Below is a small trained network, with its code and all its weights. Each question gives an input and a target symbol and asks what happens when units are switched off, that is, made to give their printed mean instead of their output.

import numpy as np


def w(rows, s, z=0):
    codes = np.array(rows[::2]) - 128.0
    scale = np.full(codes.shape[1], s)
    scale[-1] = z or s
    return codes * scale


def norm(h):
    return h / np.sqrt((h * h).mean(-1, keepdims=True) + 1e-5)


def softmax(a):
    e = np.exp(a - a.max(-1, keepdims=True))
    return e / e.sum(-1, keepdims=True)


def log_softmax(a):
    a = a - a.max(-1, keepdims=True)
    return a - np.log(np.exp(a).sum(-1, keepdims=True))


def net(x, mask):
    ids = ['αδζθλμξσψ'.index(c) for c in x.split()]
    T = len(ids)
    res = E[ids] + P[:T]
    u = 0
    for l in range(3):
        r = norm(res)
        for j in range(2):
            rows = slice(2 * j, 2 * j + 2)
            q, k, v = (r @ M[l][rows].T for M in (Q, K, V))
            z = softmax(np.where(np.tri(T) > 0, q @ k.T / 2**0.5, -1e9)) @ v
            o = O[l][rows]
            res = res + np.where(mask[u + j], z, o[:, -1]) @ o[:, :-1]
        u += 2
    return log_softmax(norm(res)[-1] @ U[:, :-1].T + U[:, -1])


Q, K, V, O = {}, {}, {}, {}
E = w([
[140,149,145,83,110,125,152,154,126],'α',
[88,131,94,134,161,134,69,122,136],'δ',
[130,215,142,169,99,2,110,129,130],'ζ',
[107,149,153,100,143,161,93,118,125],'θ',
[101,139,125,195,158,130,151,104,120],'λ',
[118,99,96,167,112,121,107,145,120],'μ',
[161,109,102,115,120,109,154,122,110],'ξ',
[180,143,154,149,164,127,142,103,108],'σ',
[67,129,173,138,99,163,166,110,117],'ψ',
],0.012)
P = w([
[148,123,98,115,139,137,139,119,170],'0',
[67,144,115,115,161,83,175,127,67],'1',
[161,106,175,144,140,118,95,127,117],'2',
[116,172,128,167,79,153,132,39,130],'3',
[78,169,84,106,153,75,164,158,41],'4',
[161,104,186,140,128,112,90,130,106],'5',
[115,180,130,172,60,156,133,51,124],'6',
[96,199,65,119,126,126,146,175,3],'7',
],0.0075)
Q[0] = w([
[193,47,19,230,84,57,157,97,78],'L0H0',
[21,103,111,206,201,157,19,158,169],'L0H0',
[176,79,152,155,93,173,105,32,107],'L0H1',
[170,103,169,205,98,82,72,5,238],'L0H1',
],0.024)
K[0] = w([
[181,13,18,234,79,66,151,105,60],'L0H0',
[28,126,83,224,219,163,2,141,177],'L0H0',
[161,16,179,110,142,141,105,96,104],'L0H1',
[208,76,238,156,101,85,68,111,245],'L0H1',
],0.023)
V[0] = w([
[127,151,126,123,129,116,133,162,97],'L0H0',
[94,84,166,132,131,100,141,93,202],'L0H0',
[131,79,171,134,126,108,131,112,220],'L0H1',
[145,74,177,128,125,100,111,98,247],'L0H1',
],0.013)
O[0] = w([
[95,116,82,174,157,129,125,139,94,137],'L0H0',
[168,100,102,49,60,91,139,128,173,79],'L0H0',
[115,183,106,199,188,219,89,195,94,28],'L0H1',
[123,205,92,239,226,254,50,198,90,1],'L0H1',
],0.0039,0.0095)
Q[1] = w([
[147,16,224,135,160,99,73,166,83],'L1H0',
[88,143,37,71,160,92,110,89,109],'L1H0',
[177,1,163,64,212,97,120,147,84],'L1H1',
[181,97,139,150,188,72,70,149,117],'L1H1',
],0.026)
K[1] = w([
[120,174,213,157,70,17,67,150,48],'L1H0',
[131,58,82,82,134,161,146,58,128],'L1H0',
[154,56,208,112,46,96,49,60,6],'L1H1',
[141,103,201,194,157,165,45,137,55],'L1H1',
],0.021)
V[1] = w([
[141,6,95,82,156,177,146,71,98],'L1H0',
[83,51,178,164,131,199,126,124,143],'L1H0',
[158,237,129,166,99,27,65,130,133],'L1H1',
[157,188,90,138,162,77,165,111,167],'L1H1',
],0.017)
O[1] = w([
[105,146,10,95,227,206,153,32,152,254],'L1H0',
[71,53,113,129,128,149,253,104,203,24],'L1H0',
[164,184,89,56,99,46,162,34,224,102],'L1H1',
[117,209,143,132,96,130,197,174,220,199],'L1H1',
],0.0069,0.0086)
Q[2] = w([
[169,62,27,36,70,162,107,226,182],'L2H0',
[175,82,149,68,164,73,46,167,175],'L2H0',
[40,168,220,216,47,246,25,12,211],'L2H1',
[206,180,237,119,252,96,133,139,165],'L2H1',
],0.015)
K[2] = w([
[120,77,132,51,100,79,163,59,115],'L2H0',
[140,123,108,133,84,108,127,77,89],'L2H0',
[135,137,105,153,180,184,118,251,191],'L2H1',
[174,186,170,138,158,137,145,125,121],'L2H1',
],0.024)
V[2] = w([
[139,113,238,55,179,196,88,92,133],'L2H0',
[215,118,127,184,166,177,99,204,211],'L2H0',
[236,110,106,127,98,247,158,214,121],'L2H1',
[29,127,73,8,57,159,129,177,78],'L2H1',
],0.014)
O[2] = w([
[166,159,108,212,155,65,176,128,189,61],'L2H0',
[9,98,137,120,248,18,109,133,66,209],'L2H0',
[253,123,146,83,72,205,69,67,247,2],'L2H1',
[15,162,132,151,100,53,30,128,202,246],'L2H1',
],0.0052,0.0068)
U = w([
[173,147,199,156,76,126,27,222,68,171],'α',
[159,196,65,73,31,72,169,100,171,175],'δ',
[164,81,168,216,165,70,138,77,255,105],'ζ',
[226,150,185,93,210,140,222,118,65,54],'θ',
[20,146,99,137,210,55,127,148,65,120],'λ',
[51,156,195,122,107,209,228,194,194,95],'μ',
[116,6,190,26,119,180,45,80,116,62],'ξ',
[141,18,37,248,68,219,156,186,97,251],'σ',
[174,210,47,121,199,204,49,75,142,119],'ψ',
],0.0064,0.0027)

Each question gives the input, a string of symbols that net reads in full, and the target symbol t.
The units are the heads (2 rows each of Q, K, V and O). Each row of codes is followed by its name. A weight is (code - 128) times the scale printed after its matrix; where a second scale follows, it is the last column's (O and U).
mask holds one flag per head, layer by layer. A switched-off head (its flag False) gives its mean, the last column of its rows in O, instead of its output. The means were averaged over made-up inputs and are rounded, as every weight is.
A unit's drop is (log p(t) with every unit on - log p(t) with that unit switched off) / (log p(t) with every unit on - log p(t) with every unit switched off).
The circuit of an input: a set's keep is (log p(t) with only the set's units on - log p(t) with every unit switched off) / (log p(t) with every unit on - log p(t) with every unit switched off). Starting from all 6 units, units are removed one at a time, each time the one whose removal leaves the highest keep (on an exact tie, the one counted first), for as long as the keep stays at least 0.8.
circuit, biggest first: the units of the circuit, biggest drop first
most important unit: the unit with the biggest drop
heads that matter: for each layer, one digit per head in row order, 1 if its drop is at least 0.15 and else 0, layers parted by /
input α α λ θ, target α: circuit, biggest first	(L1H0; L0H1)
input λ δ ξ ξ μ δ α, target μ: circuit, biggest first	(L0H1; L1H0)
input ξ ξ ξ θ ξ δ μ θ, target δ: circuit, biggest first	(L2H0)
input σ ξ α μ ξ λ ξ, target θ: heads that matter	01 / 10 / 11
input σ α ψ μ, target θ: circuit, biggest first	(L0H1; L2H1; L1H0; L2H0)
input μ ξ ξ λ ζ σ, target α: heads that matter	00 / 10 / 00
input ξ ψ θ ξ ξ α ξ, target ψ: circuit, biggest first	(L2H1; L0H1)
input θ θ ξ λ μ λ α, target ζ: heads that matter	01 / 10 / 11
input μ ξ μ ξ α ξ ψ, target ξ: circuit, biggest first	(L0H1; L2H1; L1H0; L2H0)
input ξ ξ λ σ α θ, target ξ: circuit, biggest first	(L1H1; L0H1; L2H1; L1H0)
input μ σ α θ, target ξ: circuit, biggest first	(L0H1; L2H1; L1H0; L2H0)
input ζ λ μ ψ, target δ: heads that matter	00 / 01 / 00
input ξ μ ξ θ, target ψ: heads that matter	00 / 10 / 01
input α ξ α μ μ, target δ: heads that matter	00 / 00 / 10
input λ θ α ξ α ξ θ, target μ: most important unit	L1H1
input θ μ λ α ξ α ζ, target ζ: circuit, biggest first	(L0H1; L2H1; L1H0; L2H0)
input ξ δ θ ξ α λ, target ζ: circuit, biggest first	(L0H1; L1H0; L2H1; L1H1)
input ξ α α μ ξ μ, target σ: circuit, biggest first	(L1H0; L2H0; L0H1; L1H1)
input μ α σ μ, target ξ: heads that matter	01 / 10 / 11
input ψ ξ σ α μ ξ α, target σ: most important unit	L1H1
input ξ μ ζ ξ ξ ξ μ, target ψ: heads that matter	00 / 00 / 01
input ξ μ α μ α, target δ: heads that matter	01 / 00 / 10
